Below is a small trained network, with its code and all its weights. Each question gives an input and a target symbol and asks what happens when units are switched off, that is, made to give their printed mean instead of their output.

import numpy as np


def w(rows, s, z=0):
    codes = np.array(rows[::2]) - 128.0
    scale = np.full(codes.shape[1], s)
    scale[-1] = z or s
    return codes * scale


def f(y):
    return np.maximum(y, 0)


def softmax(a):
    e = np.exp(a - a.max(-1, keepdims=True))
    return e / e.sum(-1, keepdims=True)


def log_softmax(a):
    a = a - a.max(-1, keepdims=True)
    return a - np.log(np.exp(a).sum(-1, keepdims=True))


def net(x, mask):
    ids = ['ΓΔΨζημ'.index(c) for c in x.split()]
    T = len(ids)
    res = E[ids] + P[:T]
    r = res
    for j in range(2):
        rows = slice(4 * j, 4 * j + 4)
        q, k, v = (r @ M[0][rows].T for M in (Q, K, V))
        z = softmax(np.where(np.tri(T) > 0, q @ k.T / 4**0.5, -1e9)) @ v
        o = O[0][rows]
        res = res + np.where(mask[j], z, o[:, -1]) @ o[:, :-1]
    y = f(res @ A[0][:, :-1].T + A[0][:, -1])
    res = res + np.where(mask[2:26], y, B[0][:, -1]) @ B[0][:, :-1]
    return log_softmax(res[-1] @ U[:, :-1].T + U[:, -1])


Q, K, V, O, A, B = {}, {}, {}, {}, {}, {}
E = w([
[140,29,40,216,81,66,134,145,124,135,139],'Γ',
[200,62,80,118,74,31,42,116,208,197,208],'Δ',
[43,116,64,134,140,168,123,159,100,191,228],'Ψ',
[105,106,70,82,204,150,57,165,192,114,220],'ζ',
[107,215,55,219,97,252,19,150,162,164,167],'η',
[17,149,207,117,22,94,126,185,102,168,181],'μ',
],0.015)
P = w([
[82,129,165,147,140,122,116,105,172,196,105],'0',
[90,92,166,143,145,127,176,8,124,91,103],'1',
[44,132,138,90,101,153,66,167,116,105,95],'2',
[154,107,131,107,104,141,164,96,117,99,160],'3',
[53,155,189,168,149,76,19,111,129,70,73],'4',
[130,63,126,117,127,188,190,130,190,145,52],'5',
[132,188,172,179,145,75,99,118,143,192,187],'6',
[188,124,142,121,108,152,170,100,117,89,179],'7',
[92,172,109,91,101,138,73,180,142,143,76],'8',
[214,132,148,108,123,154,154,106,75,95,203],'9',
],0.017)
Q[0] = w([
[155,117,130,126,190,158,167,56,121,142,63],'head 0',
[141,130,69,77,55,173,178,191,152,222,224],'head 0',
[114,152,197,147,74,126,136,144,150,127,140],'head 0',
[151,158,221,241,178,104,166,86,151,138,209],'head 0',
[120,147,47,66,65,170,126,146,165,252,174],'head 1',
[201,182,183,193,194,113,203,18,111,164,216],'head 1',
[161,132,143,99,152,141,114,132,112,66,2],'head 1',
[165,92,85,21,141,152,202,236,47,148,71],'head 1',
],0.0086)
K[0] = w([
[82,108,84,152,106,89,46,151,146,100,92],'head 0',
[211,159,87,68,88,144,142,245,118,142,111],'head 0',
[132,193,155,84,74,135,119,113,155,141,96],'head 0',
[180,153,133,121,84,118,81,65,11,24,229],'head 0',
[198,114,117,99,116,202,158,254,126,170,142],'head 1',
[145,164,81,125,81,107,80,135,41,21,239],'head 1',
[87,132,109,150,165,86,77,111,142,141,31],'head 1',
[85,83,113,138,152,107,83,232,130,181,133],'head 1',
],0.0092)
V[0] = w([
[149,149,137,124,182,107,159,66,136,148,177],'head 0',
[81,124,137,148,93,53,140,166,44,53,128],'head 0',
[212,123,203,124,164,108,50,187,184,85,75],'head 0',
[131,157,185,165,127,111,91,147,231,109,117],'head 0',
[191,127,90,85,47,153,111,46,125,195,147],'head 1',
[112,164,84,247,36,151,111,149,133,119,92],'head 1',
[203,31,128,190,135,66,162,121,47,214,93],'head 1',
[96,136,2,163,137,132,143,134,116,49,144],'head 1',
],0.0072)
O[0] = w([
[131,161,115,67,39,121,172,127,139,161,163,128],'head 0',
[189,100,24,121,148,124,87,209,127,134,97,3],'head 0',
[79,148,83,202,112,118,113,73,119,2,163,24],'head 0',
[102,87,113,168,169,83,90,131,98,154,158,166],'head 0',
[114,166,104,80,113,159,115,73,76,145,49,243],'head 1',
[209,105,147,116,177,139,69,119,97,167,97,220],'head 1',
[110,83,68,107,90,117,108,96,106,204,206,69],'head 1',
[78,73,166,173,128,203,135,110,99,96,174,183],'head 1',
],0.0087,0.006)
A[0] = w([
[41,252,134,65,149,36,74,130,48,186,110,118],'neuron 0',
[149,152,87,164,163,37,107,219,57,161,84,99],'neuron 1',
[104,202,159,145,127,120,67,99,132,115,126,152],'neuron 2',
[204,60,103,132,82,114,193,86,161,107,61,204],'neuron 3',
[74,106,114,216,143,144,73,177,122,134,187,91],'neuron 4',
[192,90,91,173,65,93,245,145,80,136,36,118],'neuron 5',
[109,112,127,181,98,183,139,152,137,192,140,81],'neuron 6',
[183,139,81,138,118,133,133,33,215,72,118,107],'neuron 7',
[175,28,125,73,177,221,253,90,90,127,133,91],'neuron 8',
[98,31,140,88,153,146,73,64,145,114,40,98],'neuron 9',
[151,172,125,177,156,111,130,127,171,127,116,72],'neuron 10',
[82,212,117,154,137,115,157,123,108,140,160,153],'neuron 11',
[152,143,70,83,176,199,163,85,167,12,143,64],'neuron 12',
[84,104,129,112,118,115,103,106,164,127,148,157],'neuron 13',
[78,226,181,195,120,29,166,181,84,150,132,4],'neuron 14',
[121,171,106,167,171,127,156,176,92,179,128,203],'neuron 15',
[184,116,164,9,141,76,174,66,79,62,123,117],'neuron 16',
[133,112,142,68,203,178,68,101,153,118,104,141],'neuron 17',
[100,185,134,164,64,100,99,205,150,211,124,85],'neuron 18',
[95,241,139,76,167,133,125,165,253,191,191,75],'neuron 19',
[128,81,127,120,50,154,232,159,76,138,73,192],'neuron 20',
[175,19,141,81,144,139,217,58,176,8,129,65],'neuron 21',
[123,69,89,65,131,151,209,100,124,121,178,48],'neuron 22',
[217,167,160,170,104,23,94,86,217,155,172,188],'neuron 23',
],0.0071,0.0032)
B[0] = w([
[189,88,62,163,169,124,165,92,113,130,118,254],'neuron 0',
[76,149,151,155,199,141,81,126,170,151,150,162],'neuron 1',
[133,106,149,152,124,99,179,110,91,130,161,239],'neuron 2',
[142,147,135,140,116,188,148,82,168,140,168,164],'neuron 3',
[139,105,116,66,88,137,111,137,130,111,189,197],'neuron 4',
[156,149,104,109,71,102,196,98,107,121,59,155],'neuron 5',
[133,120,135,109,109,167,146,87,146,90,143,203],'neuron 6',
[153,114,150,156,129,175,109,104,147,142,176,158],'neuron 7',
[69,141,77,148,186,8,132,100,127,40,161,201],'neuron 8',
[157,169,106,92,103,141,98,101,94,145,137,218],'neuron 9',
[115,54,107,133,114,87,108,97,156,130,133,146],'neuron 10',
[134,97,139,101,159,140,138,132,94,100,76,173],'neuron 11',
[149,208,98,171,128,164,68,159,143,148,34,169],'neuron 12',
[146,103,123,83,110,144,130,146,85,139,139,191],'neuron 13',
[96,177,122,147,127,141,82,118,124,142,186,166],'neuron 14',
[74,117,142,88,147,151,83,143,115,71,122,174],'neuron 15',
[147,191,125,56,135,147,112,189,173,172,142,154],'neuron 16',
[116,129,128,148,151,129,167,112,102,147,116,238],'neuron 17',
[152,129,86,125,70,105,119,156,192,98,87,219],'neuron 18',
[150,134,149,122,98,98,169,107,148,98,75,239],'neuron 19',
[149,110,170,82,117,121,122,119,110,98,111,172],'neuron 20',
[188,168,95,195,171,75,134,175,178,254,113,170],'neuron 21',
[71,158,136,157,187,134,98,159,120,115,134,176],'neuron 22',
[74,104,163,170,146,133,101,109,116,70,119,196],'neuron 23',
],0.0076,0.0091)
U = w([
[178,118,50,166,123,54,185,104,91,76,124,11],'Γ',
[119,134,136,94,113,141,86,149,162,187,238,9],'Δ',
[38,130,153,94,129,95,125,145,126,2,155,168],'Ψ',
[98,194,73,152,188,83,97,172,182,127,123,110],'ζ',
[157,139,200,165,166,130,107,139,43,126,112,209],'η',
[172,121,183,58,82,118,184,172,149,145,72,240],'μ',
],0.0063,0.0014)

Each question gives the input, a string of symbols that net reads in full, and the target symbol t.
The units are the heads (4 rows each of Q, K, V and O) and the neurons (one row each of A and B). Each row of codes is followed by its name. A weight is (code - 128) times the scale printed after its matrix; where a second scale follows, it is the last column's (O, A, B and U).
mask holds one flag per unit, heads first, then neurons. A switched-off unit (its flag False) gives its mean, the last column of its rows in O or B, instead of its output. The means were averaged over made-up inputs and are rounded, as every weight is.
A unit's drop is (log p(t) with every unit on - log p(t) with that unit switched off) / (log p(t) with every unit on - log p(t) with every unit switched off).
The circuit of an input: a set's keep is (log p(t) with only the set's units on - log p(t) with every unit switched off) / (log p(t) with every unit on - log p(t) with every unit switched off). Starting from the 12 units with the biggest drops (on a tie, the unit counted first), units are removed one at a time, each time the one whose removal leaves the highest keep (on an exact tie, the one counted first), for as long as the keep stays at least 0.8.
units of the circuit, in order: the units of the circuit, biggest drop first
unit that matters most: the unit with the biggest drop
heads that matter: for each layer, one digit per head in row order, 1 if its drop is at least 0.15 and else 0, layers parted by /
drop of u: that unit's drop, to one decimal
input Ψ ζ Δ Δ η μ μ Δ μ, target ζ: units of the circuit, in order : (head 0; head 1; neuron 1)
input Γ Ψ Δ η Γ, target μ: heads that matter : 10
input μ Γ Γ, target ζ: heads that matter : 11
input Ψ Δ μ ζ Ψ, target Γ: heads that matter : 01
input Δ μ μ η μ, target ζ: units of the circuit, in order : (head 0; neuron 1; head 1)
input μ Ψ Δ Γ η Γ μ, target Δ: units of the circuit, in order : (head 1)
input η ζ ζ ζ Δ η Ψ Γ Γ, target η: units of the circuit, in order : (head 1; head 0)
input Γ Δ Γ Δ Δ Γ μ, target Γ: units of the circuit, in order : (neuron 0; head 1)
input Δ μ η μ Ψ η ζ η Ψ, target η: units of the circuit, in order : (head 1; head 0)
input η η η η η Δ ζ, target η: heads that matter : 01
input η Γ η η μ, target Δ: units of the circuit, in order : (head 1; neuron 4)
input Ψ Δ Δ η Γ Ψ Δ Γ η, target μ: units of the circuit, in order : (head 0; neuron 19)
input ζ η Γ, target Ψ: units of the circuit, in order : (head 1; head 0)
input Ψ η ζ η μ, target η: units of the circuit, in order : (head 1; neuron 0)
input Ψ ζ ζ Ψ Δ μ Γ Γ Γ, target ζ: unit that matters most : neuron 1
input ζ ζ Γ Δ, target Δ: heads that matter : 00
input Γ η Δ Δ ζ Ψ, target Ψ: heads that matter : 00
input η ζ ζ η Γ ζ Ψ η ζ, target Ψ: heads that matter : 11
input Δ η η ζ Γ, target η: heads that matter : 01
input η Δ ζ ζ ζ η ζ, target Ψ: heads that matter : 01
input μ Γ η ζ ζ ζ μ Γ Γ ζ, target ζ: heads that matter : 00
input η ζ η ζ η μ η η Δ, target ζ: heads that matter : 11
input Ψ ζ η ζ η Γ Γ, target Ψ: heads that matter : 01
input η η ζ ζ η μ Δ, target Ψ: heads that matter : 01
input η ζ η ζ Ψ μ Γ ζ Ψ, target ζ: drop of neuron 13 : 0.0
